Here is a tiny trained network, its code and every weight. The questions are about switching its units off for an input and a target symbol, where a switched-off unit gives its printed mean instead of its output.

import numpy as np


def w(rows, s, z=0):
    codes = np.array(rows[::2]) - 128.0
    scale = np.full(codes.shape[1], s)
    scale[-1] = z or s
    return codes * scale


def f(y):
    return y / 2 * (1 + np.tanh(0.7978845608 * (y + 0.044715 * y**3)))


def softmax(a):
    e = np.exp(a - a.max(-1, keepdims=True))
    return e / e.sum(-1, keepdims=True)


def log_softmax(a):
    a = a - a.max(-1, keepdims=True)
    return a - np.log(np.exp(a).sum(-1, keepdims=True))


def net(x, mask):
    ids = ['ΓΠαβζηφ'.index(c) for c in x.split()]
    T = len(ids)
    res = E[ids] + P[:T]
    u = 0
    for l in range(2):
        q, k, v = (res @ M[l].T for M in (Q, K, V))
        z = softmax(np.where(np.tri(T) > 0, q @ k.T / 4**0.5, -1e9)) @ v
        res = res + np.where(mask[u], z, O[l][:, -1]) @ O[l][:, :-1]
        u += 1
        y = f(res @ A[l][:, :-1].T + A[l][:, -1])
        res = res + np.where(mask[u : u + 8], y, B[l][:, -1]) @ B[l][:, :-1]
        u += 8
    return log_softmax(res[-1] @ U[:, :-1].T + U[:, -1])


Q, K, V, O, A, B = {}, {}, {}, {}, {}, {}
E = w([
[96,71,122],'Γ',
[78,241,126],'Π',
[72,48,166],'α',
[252,135,247],'β',
[71,97,166],'ζ',
[128,133,70],'η',
[99,106,117],'φ',
],0.02)
P = w([
[109,129,118],'0',
[141,16,35],'1',
[21,182,33],'2',
[33,235,99],'3',
[118,211,228],'4',
[255,188,205],'5',
],0.009)
Q[0] = w([
[121,251,143],'L0H1',
[95,91,75],'L0H1',
[172,150,137],'L0H1',
[166,124,123],'L0H1',
],0.017)
K[0] = w([
[248,95,228],'L0H1',
[86,58,57],'L0H1',
[132,97,168],'L0H1',
[105,139,150],'L0H1',
],0.013)
V[0] = w([
[181,115,175],'L0H1',
[2,54,121],'L0H1',
[134,104,217],'L0H1',
[125,98,137],'L0H1',
],0.0043)
O[0] = w([
[170,8,36,26],'L0H1',
[110,235,152,250],'L0H1',
[100,2,129,69],'L0H1',
[121,137,124,106],'L0H1',
],0.004,0.0015)
A[0] = w([
[123,70,57,74],'L0N1',
[58,137,186,101],'L0N2',
[212,145,2,167],'L0N3',
[161,226,101,174],'L0N4',
[104,20,151,87],'L0N5',
[193,163,112,93],'L0N6',
[38,136,92,124],'L0N7',
[217,38,94,2],'L0N8',
],0.0095,0.0098)
B[0] = w([
[254,81,63,125],'L0N1',
[110,134,94,174],'L0N2',
[88,195,146,168],'L0N3',
[122,74,156,254],'L0N4',
[96,121,137,141],'L0N5',
[145,113,136,124],'L0N6',
[96,115,65,218],'L0N7',
[63,158,131,133],'L0N8',
],0.011,0.0086)
Q[1] = w([
[16,120,24],'L1H1',
[89,110,5],'L1H1',
[152,124,206],'L1H1',
[25,135,99],'L1H1',
],0.012)
K[1] = w([
[177,148,192],'L1H1',
[156,138,249],'L1H1',
[131,113,86],'L1H1',
[190,116,169],'L1H1',
],0.019)
V[1] = w([
[177,251,61],'L1H1',
[173,116,91],'L1H1',
[163,220,132],'L1H1',
[166,43,48],'L1H1',
],0.019)
O[1] = w([
[116,42,55,86],'L1H1',
[206,115,30,2],'L1H1',
[94,2,94,60],'L1H1',
[139,212,21,19],'L1H1',
],0.013,0.0086)
A[1] = w([
[128,54,151,115],'L1N1',
[177,191,127,7],'L1N2',
[111,128,171,126],'L1N3',
[142,148,175,86],'L1N4',
[103,131,161,117],'L1N5',
[61,140,141,104],'L1N6',
[252,100,162,137],'L1N7',
[145,150,202,80],'L1N8',
],0.014,0.019)
B[1] = w([
[106,180,161,237],'L1N1',
[61,31,40,185],'L1N2',
[223,95,69,240],'L1N3',
[122,118,60,200],'L1N4',
[214,96,72,225],'L1N5',
[215,90,167,243],'L1N6',
[2,78,199,137],'L1N7',
[86,127,67,250],'L1N8',
],0.009,0.021)
U = w([
[41,40,48,141],'Γ',
[128,87,47,69],'Π',
[186,30,66,83],'α',
[69,172,61,212],'β',
[135,192,140,253],'ζ',
[140,65,2,18],'η',
[205,128,47,109],'φ',
],0.0074,0.0068)

Each question gives the input, a string of symbols that net reads in full, and the target symbol t.
The units are the heads (4 rows each of Q, K, V and O) and the neurons (one row each of A and B). Each row of codes is followed by its name. A weight is (code - 128) times the scale printed after its matrix; where a second scale follows, it is the last column's (O, A, B and U).
mask holds one flag per unit, layer by layer, with each layer's heads first. A switched-off unit (its flag False) gives its mean, the last column of its rows in O or B, instead of its output. The means were averaged over made-up inputs and are rounded, as every weight is.
A unit's drop is (log p(t) with every unit on - log p(t) with that unit switched off) / (log p(t) with every unit on - log p(t) with every unit switched off).
The circuit of an input: a set's keep is (log p(t) with only the set's units on - log p(t) with every unit switched off) / (log p(t) with every unit on - log p(t) with every unit switched off). Starting from the 12 units with the biggest drops (on a tie, the unit counted first), units are removed one at a time, each time the one whose removal leaves the highest keep (on an exact tie, the one counted first), for as long as the keep stays at least 0.8.
circuit, biggest first: the units of the circuit, biggest drop first
unit that matters most: the unit with the biggest drop
k most important neurons: the k neurons with the biggest drops, biggest first
top k neurons in layer l: the k neurons of layer l with the biggest drops, biggest first
input Π ζ α η η Γ, target η: top 4 neurons in layer 0 => [L0N7; L0N2; L0N3; L0N1]
input Π η η Π Π ζ, target Γ: most important neuron => [L0N3]
input Π Π Π ζ, target α: circuit, biggest first => [L1H1; L1N6; L1N3]
input Π φ η, target α: circuit, biggest first => [L0N4; L1H1; L1N6; L1N8]
input Π η φ Γ η ζ, target ζ: circuit, biggest first => [L0N7; L1H1]
input Π ζ Π α, target α: 3 most important neurons => [L0N4; L1N6; L0N5]
input Γ Π Π Π Π, target α: top 2 neurons in layer 0 => [L0N2; L0N5]
input Π η Π Π φ, target Γ: 4 most important neurons => [L0N3; L0N7; L0N1; L1N3]
input Π α ζ, target α: circuit, biggest first => [L0N4; L1H1; L1N6; L1N3]
input Π α α Γ ζ, target η: 4 most important neurons => [L1N2; L0N7; L0N1; L0N5]
input φ α Π, target ζ: 4 most important neurons => [L0N4; L1N2; L1N8; L0N3]
input α Π φ, target η: 4 most important neurons => [L1N2; L0N7; L1N8; L1N4]
input η ζ η ζ α, target φ: 2 most important neurons => [L0N2; L0N3]
input Π φ η Γ Γ, target ζ: circuit, biggest first => [L1H1]
input η η Π ζ Π, target Γ: top 2 neurons in layer 0 => [L0N3; L0N1]
input Γ Π Π η, target β: circuit, biggest first => [L1H1; L1N2]
input ζ α Π Γ, target φ: top 2 neurons in layer 0 => [L0N4; L0N5]
input Π Π Π η, target α: circuit, biggest first => [L1H1; L0N4; L1N6; L1N3]
input α Γ φ Π η, target β: top 2 neurons in layer 0 => [L0N7; L0N2]
input α Π Γ Π Π ζ, target β: top 2 neurons in layer 0 => [L0N7; L0N3]
input Γ Γ η Π Γ φ, target Γ: circuit, biggest first => [L0N7; L0N3; L1H1; L1N3]
input α Π Γ Π ζ Π, target β: circuit, biggest first => [L1H1; L0N7; L1N2]
input α Γ Γ Π Π, target β: 2 most important neurons => [L0N1; L0N4]
input β Π Π, target φ: unit that matters most => L0N8
input α α Π Γ Π, target η: top 2 neurons in layer 0 => [L0N4; L0N1]
input Π ζ η φ, target α: circuit, biggest first => [L0N4; L1H1; L1N6; L1N3]
input α Π Π Π η β, target Γ: circuit, biggest first => [L1N7]
input Π φ Γ α, target α: circuit, biggest first => [L1H1; L1N6; L1N3]
input η α Π η, target Γ: top 4 neurons in layer 0 => [L0N5; L0N3; L0N4; L0N7]
